Below are the code and all the weights of a small trained network. Each question names an input and a class and asks about switching units off, where a switched-off unit gives its printed mean instead of its output.

import numpy as np


def w(rows, s, z=0):
    codes = np.array(rows[::2]) - 128.0
    scale = np.full(codes.shape[1], s)
    scale[-1] = z or s
    return codes * scale


def f(y):
    return np.maximum(y, 0)


def log_softmax(a):
    a = a - a.max(-1, keepdims=True)
    return a - np.log(np.exp(a).sum(-1, keepdims=True))


def net(x, mask):
    res = np.array(x, float).reshape(1, 7) / 4 @ E
    y = f(res @ A[0][:, :-1].T + A[0][:, -1])
    res = res + np.where(mask, y, B[0][:, -1]) @ B[0][:, :-1]
    return log_softmax(res[-1] @ U[:, :-1].T + U[:, -1])


A, B = {}, {}
E = w([
[153,21,147,173,146,193],'x0',
[137,65,46,38,202,147],'x1',
[130,110,110,99,130,3],'x2',
[50,103,2,158,40,126],'x3',
[90,154,156,45,81,247],'x4',
[79,101,175,148,234,132],'x5',
[181,79,139,133,86,54],'x6',
],0.0075)
A[0] = w([
[184,118,146,100,184,113,152],'neuron 1',
[135,186,213,70,121,76,187],'neuron 2',
[162,126,57,90,63,104,95],'neuron 3',
[179,132,55,102,66,97,137],'neuron 4',
[154,150,183,119,184,127,168],'neuron 5',
[72,152,89,130,145,206,139],'neuron 6',
[143,141,62,126,224,155,183],'neuron 7',
[111,102,50,123,93,123,252],'neuron 8',
[83,154,160,126,93,254,145],'neuron 9',
[100,26,146,119,99,129,198],'neuron 10',
[147,200,161,246,98,65,185],'neuron 11',
[105,155,119,133,132,178,212],'neuron 12',
[127,140,112,112,173,141,161],'neuron 13',
],0.016,0.0039)
B[0] = w([
[112,133,139,135,166,53,190],'neuron 1',
[142,198,185,188,92,127,206],'neuron 2',
[61,150,107,108,70,130,210],'neuron 3',
[66,145,99,111,70,112,218],'neuron 4',
[108,141,172,118,125,82,194],'neuron 5',
[128,143,150,131,160,239,213],'neuron 6',
[69,93,145,104,196,141,209],'neuron 7',
[77,136,90,137,120,155,230],'neuron 8',
[218,155,72,36,121,138,250],'neuron 9',
[167,136,50,175,144,85,190],'neuron 10',
[176,2,190,115,59,133,241],'neuron 11',
[162,121,127,112,141,161,189],'neuron 12',
[123,127,149,121,169,122,166],'neuron 13',
],0.026,0.014)
U = w([
[18,159,102,90,77,134,190],'0',
[195,219,129,1,161,156,126],'1',
[86,127,99,136,226,223,6],'2',
[155,49,177,127,77,96,160],'3',
[128,103,53,225,181,100,142],'4',
[75,140,169,82,249,43,39],'5',
[133,236,218,131,139,57,194],'6',
],0.0083,0.002)

Each question gives the input, the list of numbers given to net, and the class t.
The units are the neurons (one row each of A and B). Each row of codes is followed by its name. A weight is (code - 128) times the scale printed after its matrix; where a second scale follows, it is the last column's (A, B and U).
mask holds one flag per neuron, in row order. A switched-off neuron (its flag False) gives its mean, the last column of its row in B, instead of its output. The means were averaged over made-up inputs and are rounded, as every weight is.
A unit's drop is (log p(t) with every unit on - log p(t) with that unit switched off) / (log p(t) with every unit on - log p(t) with every unit switched off).
The circuit of an input: a set's keep is (log p(t) with only the set's units on - log p(t) with every unit switched off) / (log p(t) with every unit on - log p(t) with every unit switched off). Starting from the 12 units with the biggest drops (on a tie, the unit counted first), units are removed one at a time, each time the one whose removal leaves the highest keep (on an exact tie, the one counted first), for as long as the keep stays at least 0.8.
units of the circuit, in order: the units of the circuit, biggest drop first
most important unit: the unit with the biggest drop
top k neurons: the k neurons with the biggest drops, biggest first
drop of u: that unit's drop, to one decimal
input [-5,2,-8,5,0,5,3], class 2: most important unit : neuron 6
input [-6,4,-8,-7,-4,8,8], class 5: top 2 neurons : [neuron 7; neuron 1]
input [5,2,4,1,6,6,-4], class 1: top 2 neurons : [neuron 9; neuron 8]
input [4,0,-4,2,-6,7,7], class 4: top 2 neurons : [neuron 10; neuron 9]
input [2,-5,8,4,4,6,-6], class 1: top 2 neurons : [neuron 7; neuron 8]
input [-5,0,8,-6,-5,6,6], class 6: top 2 neurons : [neuron 2; neuron 1]
input [-6,4,-6,8,-3,-4,-7], class 2: top 2 neurons : [neuron 6; neuron 12]
input [-1,8,-3,-7,3,6,-6], class 5: top 3 neurons : [neuron 7; neuron 1; neuron 5]
input [6,8,-5,-2,-2,0,-4], class 2: top 2 neurons : [neuron 6; neuron 7]
input [7,2,-2,1,2,7,6], class 4: drop of neuron 10 : 0.6
input [8,6,6,-6,1,2,8], class 5: drop of neuron 1 : 0.1
input [-2,-3,-3,6,5,3,-1], class 1: drop of neuron 9 : 0.5
input [-4,6,5,-4,3,2,7], class 6: drop of neuron 13 : 0.0
input [-8,-5,5,-4,-7,-8,0], class 3: units of the circuit, in order : [neuron 11]
